Below are the code and all the weights of a small trained network. Each question names an input and a class and asks about switching units off, where a switched-off unit gives its printed mean instead of its output.

import numpy as np


def w(rows, s, z=0):
    codes = np.array(rows[::2]) - 128.0
    scale = np.full(codes.shape[1], s)
    scale[-1] = z or s
    return codes * scale


def f(y):
    return y / 2 * (1 + np.tanh(0.7978845608 * (y + 0.044715 * y**3)))


def log_softmax(a):
    a = a - a.max(-1, keepdims=True)
    return a - np.log(np.exp(a).sum(-1, keepdims=True))


def net(x, mask):
    res = np.array(x, float).reshape(1, 3) / 4 @ E
    y = f(res @ A[0][:, :-1].T + A[0][:, -1])
    res = res + np.where(mask, y, B[0][:, -1]) @ B[0][:, :-1]
    return log_softmax(res[-1] @ U[:, :-1].T + U[:, -1])


A, B = {}, {}
E = w([
[31,35,166,176,202],'x0',
[118,76,205,17,10],'x1',
[170,125,253,215,93],'x2',
],0.012)
A[0] = w([
[133,118,171,28,114,180],'N0',
[36,80,99,167,161,149],'N1',
[178,176,64,223,228,247],'N2',
[188,115,186,146,162,155],'N3',
[214,149,170,148,103,158],'N4',
[52,53,150,128,172,164],'N5',
[120,185,34,58,155,188],'N6',
[167,63,186,63,77,151],'N7',
[106,102,210,182,183,142],'N8',
[163,122,142,217,128,136],'N9',
[137,146,253,111,124,125],'N10',
[123,71,158,58,56,160],'N11',
[108,58,151,144,67,135],'N12',
],0.013,0.011)
B[0] = w([
[152,84,85,120,143,188],'N0',
[93,138,154,111,190,195],'N1',
[153,166,188,126,150,253],'N2',
[95,166,144,152,42,164],'N3',
[153,187,99,195,97,173],'N4',
[6,103,159,113,163,200],'N5',
[180,87,170,128,188,198],'N6',
[127,94,92,158,129,195],'N7',
[114,142,214,86,75,192],'N8',
[146,171,152,63,60,174],'N9',
[99,107,113,205,104,175],'N10',
[117,92,105,121,86,199],'N11',
[77,70,116,173,79,168],'N12',
],0.012,0.027)
U = w([
[202,116,137,133,176,254],'0',
[60,139,153,121,200,129],'1',
[137,248,102,153,88,173],'2',
[74,144,198,78,72,61],'3',
[205,28,82,70,91,140],'4',
[26,59,68,61,148,144],'5',
[141,115,73,229,90,53],'6',
[53,72,157,169,92,36],'7',
],0.011,0.0037)

Each question gives the input, the list of numbers given to net, and the class t.
The units are the neurons (one row each of A and B). Each row of codes is followed by its name. A weight is (code - 128) times the scale printed after its matrix; where a second scale follows, it is the last column's (A, B and U).
mask holds one flag per neuron, in row order. A switched-off neuron (its flag False) gives its mean, the last column of its row in B, instead of its output. The means were averaged over made-up inputs and are rounded, as every weight is.
A unit's drop is (log p(t) with every unit on - log p(t) with that unit switched off) / (log p(t) with every unit on - log p(t) with every unit switched off).
The circuit of an input: a set's keep is (log p(t) with only the set's units on - log p(t) with every unit switched off) / (log p(t) with every unit on - log p(t) with every unit switched off). Starting from the 12 units with the biggest drops (on a tie, the unit counted first), units are removed one at a time, each time the one whose removal leaves the highest keep (on an exact tie, the one counted first), for as long as the keep stays at least 0.8.
circuit, biggest first: the units of the circuit, biggest drop first
k most important neurons: the k neurons with the biggest drops, biggest first
drop of u: that unit's drop, to one decimal
input [4,-1,1], class 3: circuit, biggest first -> N8; N7
input [0,-6,5], class 2: circuit, biggest first -> N5; N6
input [-2,-6,0], class 0: circuit, biggest first -> N5; N6
input [-1,-5,-8], class 0: circuit, biggest first -> N6
input [-1,-4,7], class 2: 2 most important neurons -> N4; N5
input [0,-6,-4], class 0: 2 most important neurons -> N5; N6
input [0,2,-4], class 4: 2 most important neurons -> N5; N1
input [-3,-8,1], class 2: 2 most important neurons -> N9; N0
input [1,8,6], class 7: 3 most important neurons -> N12; N11; N8
input [-2,-3,-4], class 0: drop of N5 -> 0.1
input [-1,3,-1], class 4: drop of N5 -> 0.3
input [4,6,-6], class 5: drop of N5 -> 0.0
input [-4,-7,-2], class 0: drop of N6 -> 0.1
input [1,-1,7], class 3: circuit, biggest first -> N9
